The objects form a tree. The symbols ^ § $ pick a child and ! picks the parent.
fd has ^: lh, §: mz, $: dm
lh has ^: zg, $: jr
mz has §: hq
dm has ^: hj, §: hd
zg has §: jc, $: qf
jr has §: sj, $: ff
hq has ^: rl, §: td
hj has ^: tn, §: bl
hd has ^: gp, §: dd, $: zf
jc has ^: fr, §: sz, $: jz
qf has §: gh, $: nl
sj has $: dr
ff has §: tj, $: cc
rl has ^: fl, §: mb
td has §: bt
tn has ^: mc, §: zz, $: bs
bl has ^: rr, §: qb, $: pr
gp has $: ll
dd has §: ns
zf has ^: rg, §: jd

Rows of some objects; one shown again gets a slightly different row:
tn: [ -36  332  -53   20   88  -69  199  -48  100  -57 -170    9  -48   -3 -106   77]
tj: [ -29 -205  146  -26 -113 -116  -48  -57  -13  215  201  -44  -58    2  161  104]
ns: [ 249   38  -43  209  110   65  178  -10  -47 -194 -104  -44   53 -159  -27  -41]
zf: [  96  196  -22  175   87   44   53  -67 -170 -178  -75  -19   66 -217   84   -9]
zz: [  41  238  -62   21   51  -77  237  -98  127  -58 -217   -3  -13  -12  -90  106]
dr: [   2 -248  213  -34  -31  -88  -56  -29   -8  117  249 -111 -127   64  -30    1]
sj: [ -28 -249  187    1  -78  -67  -33   37    0  161  243  -95 -165   74   20   -3]
dd: [ 184   92  -12  189  148   58  139   53 -108 -218  -62  -55   -9 -149  -65 -106]
zg: [-122  -77    5 -249 -137   68  -15   16  -56  144  140   37 -179  202   58   74]
sj: [ -19 -214  186    7  -74  -68  -58   44    2  152  242  -83 -158   85   38   12]
jz: [  42 -179   66 -287 -113   21   -2  -48   -2   59   92   11 -104  204  -65   -4]
sz: [  39 -213   53 -255 -219   47   61  -17    7   92   54   -4 -114  203   -3   23]

Each walk starts at a row, and each symbol moves it to the next object.
Each answer is a row, close to the row of the object it stands for.
[  23  139  -88  212  186  -12  192 -113  -93 -154  -12  -95  136  -93  -65   -8]
!
[  10  192 -114  266  120   13  169  -17 -134 -127  -49 -106   77 -115  -21  -22]
$
[  21  129  -90  203  173  -18  177 -124  -98 -148  -25  -95  127 -108  -76  -33]
!
[   7  183 -107  268  143   23  189  -35 -102 -129  -43  -86   89 -115  -24  -19]
!
[  84  200  -95  229  142   78  112   46 -146 -158  -32  -39  -13 -186    2  -41]
§
[ 184  106  -38  202  150   78  123   46  -94 -211  -51  -56    2 -170  -32  -92]
§
[ 227   20  -50  209  123   66  193   -8  -58 -197  -95  -55   40 -141  -23  -47]
!
[ 193  118  -21  201  154   81  120   29 -110 -205  -47  -50   -5 -138  -50  -97]
!
[  62  206  -86  227  155   80  112   42 -140 -157  -30  -52  -11 -197    5  -35]
!
[  19  314   29  139  131   25   85   98  -13  -83  -46    9 -158 -188  -16   25]
§
[  65  217  -80  213  136   87  110   31 -141 -165  -32  -33  -14 -197    9  -31]
$
[ 109  169  -32  167   86   16   61  -75 -176 -184  -71  -18   43 -232   97    7]
!
[  55  216  -85  220  136   77  101   52 -131 -158  -32  -38    9 -176   44  -32]
§
[ 187  100    2  199  144   85  139   46 -103 -236  -63  -72  -12 -142  -56 -101]
!
[  58  207  -75  219  142   74  105   46 -156 -178  -38  -41  -12 -180   15  -48]
!
[  -9  315   15  152  141   23  101   85   -6  -90  -26    2 -143 -198   -3   33]
§
[  75  202  -78  195  127   83  103   35 -145 -168  -43  -35  -14 -189   17  -31]
^
[  13  202 -110  258  147   27  172  -45 -121 -141  -36  -98   89 -121  -31  -28]
$
[  22  149  -92  201  178  -22  189 -121  -91 -163  -33  -93  149  -95  -79  -27]
!
[  20  178 -117  248  132    5  179  -39 -110 -154  -61  -78   82 -101  -19  -44]
$
[  16  141  -67  190  180  -26  192 -115 -112 -185  -23  -83  128 -102  -71  -25]
!
[   8  197  -89  258  141    7  191  -41  -99 -137  -44  -93   56  -96  -28   -8]
$
[  32  150  -92  220  182  -22  166 -129  -94 -192  -13  -92  143  -87  -67  -12]
!
[   4  184  -96  252  124    1  171  -29 -105 -121  -36 -115   76 -118  -20  -18]
$
[  30  146  -84  212  171  -14  159 -122  -99 -154  -22  -83  123  -93  -61  -30]
!
[   0  191 -104  254  140   15  201  -25 -111 -142  -60  -91   78  -90  -45  -28]
$
[  16  145  -85  204  168  -29  179 -118 -115 -167  -25  -89  117 -106  -74  -13]
!
[  13  185 -112  258  122   20  182  -38 -112 -128  -54  -88   73 -121  -29  -49]
!
[  58  210  -70  221  138   89  117   58 -146 -164  -35  -36   -7 -189   30  -36]
!
[  -4  328   24  159  143   32   82  100   11 -109  -30   -5 -146 -182    1   23]
^
[   9  347   -8  -36   87   -7  128   18   92 -116 -182   76 -139  -61  -42   76]
!
[  12  338    9  148  131   27   84   92   -1  -94  -49  -11 -151 -175   -6   37]
!
[-193  121  -81   36   54  141 -140  250   -1  117  113   62 -149 -107   40  -11]
§
[-151  -30 -115   30   40   80 -281  186  141   91  -37  129  101  -86  -27  -67]
§
[-107  -86 -176   86   44  114 -236  146    5   25  -13   79  200  -92  -20 -105]
!
[-154  -18 -117   29   52   59 -257  217  133  103  -21  109   96  -99  -31  -79]
!
[-183  110  -98   29   63  147 -129  263   -5  106  129   56 -155 -111   35  -22]
§
[-149  -24 -129   48   48   65 -279  213  127  100  -16   88  107  -85  -28  -73]
!
[-202  114  -81   40   82  150 -139  251   -1  117  116   53 -149 -113   29  -28]
§
[-162  -34 -118   37   24   71 -267  208  132  113   -5  119  103 -101  -21  -56]
!
[-172  116  -77   36   48  146 -138  240   21  112  123   55 -143 -106   30  -13]
^
[-148  -87   35 -101  -89   92  -40   90 -134  166  269  -26 -155   92  102   15]
$
[-104 -156  129    8  -71  -56  -71   53  -36  207  259  -74 -146   40   85   55]
!
[-126  -95   20  -93 -108   91  -53   61 -121  174  265  -46 -166  112   86   -5]
$
[ -93 -153  126    1  -60  -65  -52   42  -45  208  269  -63 -187   67   68   36]
!
[-109  -87   42 -111  -97   96  -51   89 -106  176  258  -18 -181   98  106   22]
!
[-183  115  -70   46   45  139 -137  244   -8  126  114   54 -143 -111   29  -16]
$
[ -19  332    3  149  136   39   73   82   12  -91  -30   -8 -155 -182   -8   41]
§
[  72  207  -87  218  137   76  105   39 -136 -143  -42  -49    5 -188    5  -32]
^
[  -6  206  -96  263  143   19  184  -34 -108 -156  -50  -99  105 -122  -10  -29]
$
[  26  146  -58  227  173  -21  182 -108 -102 -158  -15 -100  133 -110  -86  -25]
!
[  -4  170 -111  245  144   19  166  -36 -107 -134  -61 -111   72 -100  -16  -35]
!
[  77  194  -77  196  143   70  110   38 -139 -156  -41  -35  -34 -186   10  -43]
§
[ 188  106    6  198  140   90  116   40 -119 -211  -71  -39    5 -137  -58  -93]
!
[  78  212  -74  227  146   86  117   23 -138 -157  -31  -59  -15 -172    2  -32]
!
[  -8  319   -8  147  128   32   79  108    6  -95  -33   -3 -142 -182  -11   23]
^
[   1  349   -1  -39   86  -23  115   20   71 -108 -178   58 -125  -92  -46   50]
§
[ 143  250   70  -45   71   12  130   -2  111 -141 -200   50 -128  -29 -126   21]
^
[ 135  214  129  -18   36  -53  112    2  110 -193 -247   41  -82   34  -90  -18]
!
[ 143  251   73  -44   73  -11  130   20  126 -154 -238   35 -124  -53 -134   14]
^
[ 132  212  139   -1   25  -66  127   -4  108 -172 -254   25  -74   37  -96  -21]
!
[ 119  259   76  -61   68    3  114   16  125 -155 -221   36 -125  -44 -154   -1]
^
[ 138  210  122  -24   31  -80  137  -14  100 -173 -242   26  -86   39  -93   -7]
!
[ 126  256   85  -60   62    5  127    1  112 -154 -202   64 -137  -35 -146   -1]
$
[ 137  190   87  -73   91  -43  107  -88  103 -188 -190   13  -68  -35 -207    0]
!
[ 135  238   77  -50   56    8  135   17  123 -154 -229   32 -125  -59 -126   13]
$
[ 138  209   88  -71   88  -42  100  -84  117 -188 -189   24  -70  -44 -204   -8]
!
[ 135  234   75  -50   78    7  127   12  119 -159 -202   34 -127  -39 -124    2]
$
[ 148  228  103  -69   85  -81   95  -56  111 -168 -191   30  -97  -52 -200   11]
!
[ 136  261   76  -46   46  -21  137   14  112 -152 -208   35 -111  -48 -122   -1]
!
[  16  349  -16  -37   69    5  128    6   61 -110 -184   57 -127  -67  -49   83]
§
[ 128  256   76  -20   60   -9  127   19  125 -157 -200   64 -109  -37 -136    7]
$
[ 152  202   79  -79   89  -48  109  -94  109 -183 -180   12  -80  -52 -169   -8]
!
[ 125  241   74  -54   69    4  119   14  118 -162 -216   33 -122  -39 -126   13]
^
[ 133  214  124  -17   24  -50  120  -21  112 -186 -251   37  -63   26  -87  -21]
